Below are the code and all the weights of a small trained network. Each question names an input and a class and asks about switching units off, where a switched-off unit gives its printed mean instead of its output.

import numpy as np


def w(rows, s, z=0):
    codes = np.array(rows[::2]) - 128.0
    scale = np.full(codes.shape[1], s)
    scale[-1] = z or s
    return codes * scale


def norm(h):
    return h / np.sqrt((h * h).mean(-1, keepdims=True) + 1e-5)


def f(y):
    return y / 2 * (1 + np.tanh(0.7978845608 * (y + 0.044715 * y**3)))


def log_softmax(a):
    a = a - a.max(-1, keepdims=True)
    return a - np.log(np.exp(a).sum(-1, keepdims=True))


def net(x, mask):
    res = np.array(x, float).reshape(1, 8) / 4 @ E
    u = 0
    for l in range(2):
        y = f(norm(res) @ A[l][:, :-1].T + A[l][:, -1])
        res = res + np.where(mask[u : u + 12], y, B[l][:, -1]) @ B[l][:, :-1]
        u += 12
    return log_softmax(norm(res)[-1] @ U[:, :-1].T + U[:, -1])


A, B = {}, {}
E = w([
[51,163,184,120,97,239],'x0',
[62,153,110,210,126,146],'x1',
[203,113,162,93,65,158],'x2',
[76,120,136,154,93,146],'x3',
[131,128,108,76,88,164],'x4',
[94,147,68,66,151,80],'x5',
[201,147,61,174,251,130],'x6',
[75,82,198,176,153,95],'x7',
],0.0026)
A[0] = w([
[48,177,99,157,100,42,105],'L0N1',
[194,174,140,145,201,92,162],'L0N2',
[104,158,99,144,149,17,66],'L0N3',
[17,168,138,98,44,183,110],'L0N4',
[230,213,147,93,130,254,183],'L0N5',
[87,81,143,83,119,167,167],'L0N6',
[184,70,136,53,19,68,94],'L0N7',
[94,90,122,126,177,44,7],'L0N8',
[104,144,49,46,146,217,68],'L0N9',
[133,83,108,52,107,124,55],'L0N10',
[103,99,85,130,163,24,83],'L0N11',
[208,121,146,95,228,71,169],'L0N12',
],0.0045,0.0021)
B[0] = w([
[176,28,95,70,105,158,163],'L0N1',
[97,40,104,173,184,68,204],'L0N2',
[175,63,47,100,123,137,163],'L0N3',
[132,143,103,136,233,80,221],'L0N4',
[108,86,3,63,103,147,252],'L0N5',
[115,177,145,169,139,22,163],'L0N6',
[85,116,235,188,99,191,219],'L0N7',
[230,95,71,95,196,187,135],'L0N8',
[57,233,143,122,119,162,149],'L0N9',
[91,187,180,170,137,111,126],'L0N10',
[230,86,70,73,161,116,183],'L0N11',
[111,124,65,186,202,104,250],'L0N12',
],0.004,0.0024)
A[1] = w([
[112,108,154,229,106,181,143],'L1N1',
[86,99,253,244,159,154,252],'L1N2',
[76,138,195,126,60,137,32],'L1N3',
[108,78,57,198,224,174,250],'L1N4',
[166,150,150,140,77,217,36],'L1N5',
[151,220,129,142,80,195,134],'L1N6',
[157,98,206,43,74,96,136],'L1N7',
[101,167,176,108,31,124,82],'L1N8',
[146,198,158,72,78,35,114],'L1N9',
[98,135,180,86,72,120,118],'L1N10',
[202,90,88,60,28,178,147],'L1N11',
[181,151,33,169,117,138,174],'L1N12',
],0.005,0.0018)
B[1] = w([
[102,138,184,81,139,41,154],'L1N1',
[15,169,233,171,71,9,224],'L1N2',
[167,148,145,165,165,49,154],'L1N3',
[152,96,145,146,115,36,254],'L1N4',
[205,103,71,2,90,117,123],'L1N5',
[111,90,70,47,98,165,141],'L1N6',
[95,120,181,159,60,92,155],'L1N7',
[141,63,135,174,188,107,155],'L1N8',
[45,175,134,203,168,83,130],'L1N9',
[137,89,144,172,141,95,147],'L1N10',
[135,67,211,108,51,123,167],'L1N11',
[137,27,192,148,138,98,187],'L1N12',
],0.0049,0.0043)
U = w([
[201,236,178,193,144,218,3],'0',
[23,164,254,195,61,34,253],'1',
[65,178,45,57,107,202,210],'2',
[197,187,164,173,147,182,3],'3',
[160,58,132,60,24,165,179],'4',
[207,23,30,178,213,47,249],'5',
],0.0067,0.0039)

Each question gives the input, the list of numbers given to net, and the class t.
The units are the neurons (one row each of A and B). Each row of codes is followed by its name. A weight is (code - 128) times the scale printed after its matrix; where a second scale follows, it is the last column's (A, B and U).
mask holds one flag per neuron, layer by layer. A switched-off neuron (its flag False) gives its mean, the last column of its row in B, instead of its output. The means were averaged over made-up inputs and are rounded, as every weight is.
A unit's drop is (log p(t) with every unit on - log p(t) with that unit switched off) / (log p(t) with every unit on - log p(t) with every unit switched off).
The circuit of an input: a set's keep is (log p(t) with only the set's units on - log p(t) with every unit switched off) / (log p(t) with every unit on - log p(t) with every unit switched off). Starting from the 12 units with the biggest drops (on a tie, the unit counted first), units are removed one at a time, each time the one whose removal leaves the highest keep (on an exact tie, the one counted first), for as long as the keep stays at least 0.8.
units of the circuit, in order: the units of the circuit, biggest drop first
most important unit: the unit with the biggest drop
k most important neurons: the k neurons with the biggest drops, biggest first
k most important neurons of layer l: the k neurons of layer l with the biggest drops, biggest first
drop when u is switched off: that unit's drop, to one decimal
input [0,8,-4,8,8,6,-7,-4], class 2: units of the circuit, in order : (L1N2, L1N4)
input [4,-3,7,-2,-2,-5,7,-3], class 4: units of the circuit, in order : (L1N11, L0N5)
input [8,6,4,-6,2,-2,-5,-1], class 2: units of the circuit, in order : (L0N5, L0N7, L1N2)
input [8,-2,0,-7,-6,-1,3,-2], class 5: units of the circuit, in order : (L0N5)
input [2,4,8,-8,6,2,6,2], class 4: 2 most important neurons : (L0N5, L0N4)
input [-3,1,-4,-3,-4,5,-8,6], class 4: 2 most important neurons : (L0N1, L0N12)
input [1,-1,-3,-1,-4,-3,-3,-4], class 5: 2 most important neurons of layer 0 : (L0N7, L0N4)
input [-3,-3,7,0,4,-3,1,2], class 1: 2 most important neurons of layer 0 : (L0N7, L0N11)
input [-1,2,5,4,0,1,5,-8], class 4: 2 most important neurons of layer 1 : (L1N11, L1N12)
input [2,0,-5,-1,6,3,-4,-4], class 2: 2 most important neurons : (L1N2, L1N4)
input [5,-1,-6,1,-1,3,-2,-3], class 2: 2 most important neurons : (L1N2, L0N7)
input [-3,-1,-1,-1,5,8,-1,-6], class 2: 3 most important neurons : (L0N9, L1N2, L1N4)
input [1,7,3,1,-1,4,4,-5], class 2: 2 most important neurons of layer 0 : (L0N9, L0N12)
input [-6,3,6,6,1,6,-1,2], class 4: most important unit : L0N11
input [-6,-1,-8,2,1,4,-6,8], class 4: 2 most important neurons of layer 1 : (L1N3, L1N8)
input [8,6,7,5,-8,0,8,-6], class 4: 2 most important neurons : (L0N5, L0N12)
input [-5,-6,1,-3,1,-8,0,4], class 1: 2 most important neurons : (L1N2, L0N7)
input [-7,-2,-7,5,3,-2,-3,-2], class 4: drop when L0N4 is switched off : 0.2
input [-2,6,-5,-3,-7,0,-7,-1], class 5: drop when L0N4 is switched off : 0.1
input [3,7,4,-3,0,6,3,-5], class 2: drop when L0N9 is switched off : 0.3
input [-1,-4,-7,-5,-7,6,-3,8], class 5: drop when L1N11 is switched off : 0.0
input [3,3,0,2,8,-3,4,-5], class 2: most important neuron : (L0N9)
